Here is a tiny trained network, its code and every weight. The questions are about switching its units off for an input and a class, where a switched-off unit gives its printed mean instead of its output.

import numpy as np


def w(rows, s, z=0):
    codes = np.array(rows[::2]) - 128.0
    scale = np.full(codes.shape[1], s)
    scale[-1] = z or s
    return codes * scale


def f(y):
    return y / 2 * (1 + np.tanh(0.7978845608 * (y + 0.044715 * y**3)))


def log_softmax(a):
    a = a - a.max(-1, keepdims=True)
    return a - np.log(np.exp(a).sum(-1, keepdims=True))


def net(x, mask):
    res = np.array(x, float).reshape(1, 8) / 4 @ E
    y = f(res @ A[0][:, :-1].T + A[0][:, -1])
    res = res + np.where(mask, y, B[0][:, -1]) @ B[0][:, :-1]
    return log_softmax(res[-1] @ U[:, :-1].T + U[:, -1])


A, B = {}, {}
E = w([
[128,126,129],'x0',
[240,6,102],'x1',
[210,228,146],'x2',
[129,125,126],'x3',
[128,129,126],'x4',
[106,130,2],'x5',
[128,127,128],'x6',
[126,127,128],'x7',
],0.0097)
A[0] = w([
[194,117,165,101],'n1',
[160,55,72,7],'n2',
[159,196,102,106],'n3',
[38,137,99,133],'n4',
[152,85,87,150],'n5',
[181,136,138,108],'n6',
[79,137,98,129],'n7',
[77,143,90,119],'n8',
[136,96,101,60],'n9',
[115,179,163,71],'n10',
[86,135,99,125],'n11',
[115,129,123,124],'n12',
[154,132,157,104],'n13',
[145,75,89,36],'n14',
[207,99,141,140],'n15',
[76,137,93,128],'n16',
[150,173,90,130],'n17',
[172,204,80,101],'n18',
[164,155,28,65],'n19',
[97,210,181,43],'n20',
[147,124,149,105],'n21',
[91,94,201,116],'n22',
[74,140,94,125],'n23',
[65,197,180,154],'n24',
[77,88,250,96],'n25',
[155,77,101,108],'n26',
[113,173,145,117],'n27',
[89,127,97,114],'n28',
],0.013,0.012)
B[0] = w([
[195,138,186,179],'n1',
[34,211,29,178],'n2',
[81,78,95,173],'n3',
[166,198,148,212],'n4',
[106,68,147,216],'n5',
[157,114,171,158],'n6',
[159,198,150,171],'n7',
[172,181,146,172],'n8',
[97,133,94,135],'n9',
[127,60,154,156],'n10',
[160,210,149,162],'n11',
[132,143,127,129],'n12',
[159,135,133,138],'n13',
[108,183,90,156],'n14',
[165,107,186,229],'n15',
[160,219,176,176],'n16',
[101,69,105,166],'n17',
[73,81,91,184],'n18',
[95,61,128,175],'n19',
[149,1,170,187],'n20',
[138,136,123,130],'n21',
[63,105,75,174],'n22',
[155,198,164,176],'n23',
[67,95,86,254],'n24',
[55,102,62,204],'n25',
[86,93,96,190],'n26',
[103,91,94,165],'n27',
[164,166,154,154],'n28',
],0.0082,0.0093)
U = w([
[54,154,31,216],'0',
[128,25,116,181],'1',
[255,191,201,4],'2',
],0.01,0.0028)

Each question gives the input, the list of numbers given to net, and the class t.
The units are the neurons (one row each of A and B). Each row of codes is followed by its name. A weight is (code - 128) times the scale printed after its matrix; where a second scale follows, it is the last column's (A, B and U).
mask holds one flag per neuron, in row order. A switched-off neuron (its flag False) gives its mean, the last column of its row in B, instead of its output. The means were averaged over made-up inputs and are rounded, as every weight is.
A unit's drop is (log p(t) with every unit on - log p(t) with that unit switched off) / (log p(t) with every unit on - log p(t) with every unit switched off).
The circuit of an input: a set's keep is (log p(t) with only the set's units on - log p(t) with every unit switched off) / (log p(t) with every unit on - log p(t) with every unit switched off). Starting from the 12 units with the biggest drops (on a tie, the unit counted first), units are removed one at a time, each time the one whose removal leaves the highest keep (on an exact tie, the one counted first), for as long as the keep stays at least 0.8.
units of the circuit, in order: the units of the circuit, biggest drop first
top k neurons: the k neurons with the biggest drops, biggest first
drop of u: that unit's drop, to one decimal
input [1,6,-6,-6,3,1,-2,2], class 0: top 3 neurons => [n2, n14, n20]
input [2,0,-4,5,-3,-3,-3,7], class 0: units of the circuit, in order => [n20, n15]
input [-3,3,3,3,-6,-1,6,-8], class 2: units of the circuit, in order => [n24, n25]
input [-7,0,-6,2,0,-8,8,-7], class 0: units of the circuit, in order => [n25, n22]
input [-4,-8,4,4,-2,-1,-5,-8], class 1: top 2 neurons => [n20, n10]
input [0,1,5,-7,8,7,-4,5], class 1: units of the circuit, in order => [n2, n19]
input [-6,3,4,-2,0,8,2,-2], class 1: units of the circuit, in order => [n19, n5]
input [-7,-5,3,-8,4,0,2,-3], class 1: top 3 neurons => [n20, n2, n10]
input [-6,4,1,7,-3,-7,-3,4], class 2: top 2 neurons => [n1, n24]
input [-1,6,5,7,7,-1,2,-8], class 2: top neuron => [n1]
input [-8,2,-6,-4,-5,1,3,2], class 0: top 2 neurons => [n20, n15]
input [-6,-5,8,5,-3,-7,1,0], class 1: drop of n16 => 0.0
input [-6,2,-8,-4,5,3,-6,5], class 0: drop of n2 => 0.1
input [8,8,-6,-6,2,8,-7,4], class 0: drop of n2 => 0.6
input [6,8,-4,4,-6,7,0,-4], class 0: drop of n2 => 1.1
input [-3,1,8,-3,0,1,7,2], class 1: top neuron => [n18]
